Below are the code and all the weights of a small trained network. Each question names an input and a class and asks about switching units off, where a switched-off unit gives its printed mean instead of its output.

import numpy as np


def w(rows, s, z=0):
    codes = np.array(rows[::2]) - 128.0
    scale = np.full(codes.shape[1], s)
    scale[-1] = z or s
    return codes * scale


def norm(h):
    return h / np.sqrt((h * h).mean(-1, keepdims=True) + 1e-5)


def f(y):
    return np.maximum(y, 0)


def log_softmax(a):
    a = a - a.max(-1, keepdims=True)
    return a - np.log(np.exp(a).sum(-1, keepdims=True))


def net(x, mask):
    res = np.array(x, float).reshape(1, 3) / 4 @ E
    u = 0
    for l in range(3):
        y = f(norm(res) @ A[l][:, :-1].T + A[l][:, -1])
        res = res + np.where(mask[u : u + 10], y, B[l][:, -1]) @ B[l][:, :-1]
        u += 10
    return log_softmax(norm(res)[-1] @ U[:, :-1].T + U[:, -1])


A, B = {}, {}
E = w([
[183,177,119,145,123,42,97,132,221,57],'x0',
[122,157,136,157,153,8,92,103,27,71],'x1',
[242,246,64,100,100,143,100,194,122,254],'x2',
],0.0086)
A[0] = w([
[162,157,97,126,85,165,129,161,157,119,47],'0.n0',
[105,66,105,137,141,130,143,166,110,140,76],'0.n1',
[212,219,125,116,107,44,93,140,129,163,46],'0.n2',
[107,110,160,146,139,76,94,94,142,1,44],'0.n3',
[213,213,79,124,113,107,41,153,111,123,1],'0.n4',
[89,103,117,115,116,163,155,127,40,136,83],'0.n5',
[136,192,86,132,138,180,70,123,129,166,141],'0.n6',
[190,214,106,160,110,90,83,179,130,134,58],'0.n7',
[163,229,87,146,141,18,52,122,112,162,108],'0.n8',
[169,198,91,155,144,59,25,106,111,144,129],'0.n9',
],0.0085,0.0059)
B[0] = w([
[178,87,112,80,71,153,75,70,132,148,158],'0.n0',
[110,124,108,137,95,126,86,161,81,133,150],'0.n1',
[151,146,149,68,144,209,121,201,77,104,228],'0.n2',
[117,40,44,158,151,65,85,120,179,89,222],'0.n3',
[157,216,121,45,135,248,140,245,96,144,209],'0.n4',
[120,119,166,133,136,168,138,106,88,160,191],'0.n5',
[160,51,101,134,145,106,145,122,157,103,201],'0.n6',
[186,151,110,86,144,217,164,137,125,79,213],'0.n7',
[176,187,237,117,136,179,184,153,98,98,254],'0.n8',
[123,179,254,84,135,166,126,115,62,33,235],'0.n9',
],0.0089,0.0087)
A[1] = w([
[104,138,82,138,131,14,130,105,132,112,20],'1.n0',
[150,127,137,93,86,142,118,151,116,163,57],'1.n1',
[117,168,238,143,158,61,137,112,107,54,58],'1.n2',
[103,114,134,151,149,42,81,86,164,1,154],'1.n3',
[145,247,108,160,116,68,108,241,151,59,2],'1.n4',
[157,152,100,134,86,97,144,111,195,222,41],'1.n5',
[74,239,68,135,126,143,112,69,150,96,3],'1.n6',
[180,170,154,148,71,79,116,126,191,128,57],'1.n7',
[90,138,146,163,126,137,90,154,99,146,118],'1.n8',
[165,206,121,178,95,103,104,212,117,132,77],'1.n9',
],0.0088,0.0022)
B[1] = w([
[124,75,188,196,96,140,127,134,138,115,166],'1.n0',
[133,147,125,155,167,94,130,85,155,67,177],'1.n1',
[139,174,49,158,2,64,91,87,119,185,205],'1.n2',
[131,109,103,171,95,80,153,218,119,82,253],'1.n3',
[110,120,119,110,107,198,155,206,121,76,181],'1.n4',
[158,146,86,111,124,167,46,97,145,176,148],'1.n5',
[119,177,157,135,100,157,138,133,150,127,128],'1.n6',
[203,152,126,82,93,125,97,105,34,145,136],'1.n7',
[111,136,181,75,110,133,113,127,150,155,151],'1.n8',
[101,177,137,84,167,188,165,122,149,93,164],'1.n9',
],0.0091,0.0081)
A[2] = w([
[166,100,48,97,109,149,158,140,254,175,58],'2.n0',
[149,138,101,117,67,162,83,59,103,130,192],'2.n1',
[225,136,75,86,85,141,97,125,237,159,68],'2.n2',
[85,65,81,140,134,42,139,156,158,27,100],'2.n3',
[157,126,51,138,150,131,107,138,216,175,5],'2.n4',
[159,218,160,131,226,107,144,146,124,130,95],'2.n5',
[114,100,132,100,133,60,103,115,160,118,153],'2.n6',
[92,110,116,178,132,45,128,99,180,62,83],'2.n7',
[57,98,162,117,114,137,133,120,70,204,77],'2.n8',
[94,88,111,131,213,141,155,106,80,149,144],'2.n9',
],0.0084,0.0028)
B[2] = w([
[111,164,112,156,194,3,56,120,117,186,192],'2.n0',
[54,165,143,104,168,100,101,112,140,179,180],'2.n1',
[132,157,24,135,198,92,95,180,164,144,199],'2.n2',
[176,106,68,163,46,68,100,185,134,24,254],'2.n3',
[132,136,137,135,154,57,107,136,196,157,159],'2.n4',
[192,172,112,106,10,154,185,63,179,127,183],'2.n5',
[151,129,94,166,127,154,106,138,104,118,162],'2.n6',
[170,100,32,219,48,130,178,203,15,133,210],'2.n7',
[78,119,143,148,158,89,118,46,217,55,190],'2.n8',
[183,69,160,121,142,182,44,142,157,48,174],'2.n9',
],0.0077,0.0081)
U = w([
[122,67,88,243,17,67,109,200,104,57,185],'0',
[78,223,206,153,56,60,110,62,48,214,99],'1',
[134,151,38,134,215,73,40,177,203,242,132],'2',
[102,120,150,122,116,99,208,152,120,202,11],'3',
[200,227,169,27,96,248,133,219,115,88,192],'4',
[112,135,140,154,115,118,206,135,129,188,3],'5',
[36,45,220,143,171,184,66,50,144,122,172],'6',
[137,135,155,194,113,121,230,124,141,213,26],'7',
],0.012,0.0065)

Each question gives the input, the list of numbers given to net, and the class t.
The units are the neurons (one row each of A and B). Each row of codes is followed by its name. A weight is (code - 128) times the scale printed after its matrix; where a second scale follows, it is the last column's (A, B and U).
mask holds one flag per neuron, layer by layer. A switched-off neuron (its flag False) gives its mean, the last column of its row in B, instead of its output. The means were averaged over made-up inputs and are rounded, as every weight is.
A unit's drop is (log p(t) with every unit on - log p(t) with that unit switched off) / (log p(t) with every unit on - log p(t) with every unit switched off).
The circuit of an input: a set's keep is (log p(t) with only the set's units on - log p(t) with every unit switched off) / (log p(t) with every unit on - log p(t) with every unit switched off). Starting from the 12 units with the biggest drops (on a tie, the unit counted first), units are removed one at a time, each time the one whose removal leaves the highest keep (on an exact tie, the one counted first), for as long as the keep stays at least 0.8.
units of the circuit, in order: the units of the circuit, biggest drop first
top k neurons: the k neurons with the biggest drops, biggest first
top k neurons in layer l: the k neurons of layer l with the biggest drops, biggest first
drop when u is switched off: that unit's drop, to one decimal
input [0,-6,-3], class 2: units of the circuit, in order	0.n9, 0.n8, 1.n3, 2.n0
input [1,7,0], class 4: units of the circuit, in order	0.n8
input [-8,-7,2], class 2: units of the circuit, in order	0.n9, 0.n8, 2.n0
input [6,-2,-1], class 0: units of the circuit, in order	0.n4, 0.n3
input [1,-6,-4], class 0: top 3 neurons in layer 0	0.n4, 0.n8, 0.n2
input [-1,-5,-5], class 0: top 3 neurons in layer 0	0.n4, 0.n8, 0.n2
input [-5,1,3], class 6: top 2 neurons	0.n4, 0.n8
input [-7,-7,1], class 6: top 3 neurons	1.n2, 0.n3, 0.n5
input [-3,4,1], class 1: top 2 neurons	1.n2, 0.n4
input [-4,-4,8], class 2: top 2 neurons	0.n9, 0.n8
input [-6,6,0], class 1: top 2 neurons	1.n2, 0.n3
input [-8,6,3], class 1: top 2 neurons	0.n3, 0.n4
input [5,-7,-3], class 2: top 3 neurons in layer 0	0.n9, 0.n3, 0.n6
input [-7,2,-5], class 6: top neuron	0.n5
input [-2,0,-3], class 0: drop when 0.n4 is switched off	1.1
input [-3,7,0], class 1: drop when 1.n2 is switched off	0.1
input [-7,-7,3], class 2: drop when 0.n9 is switched off	0.4
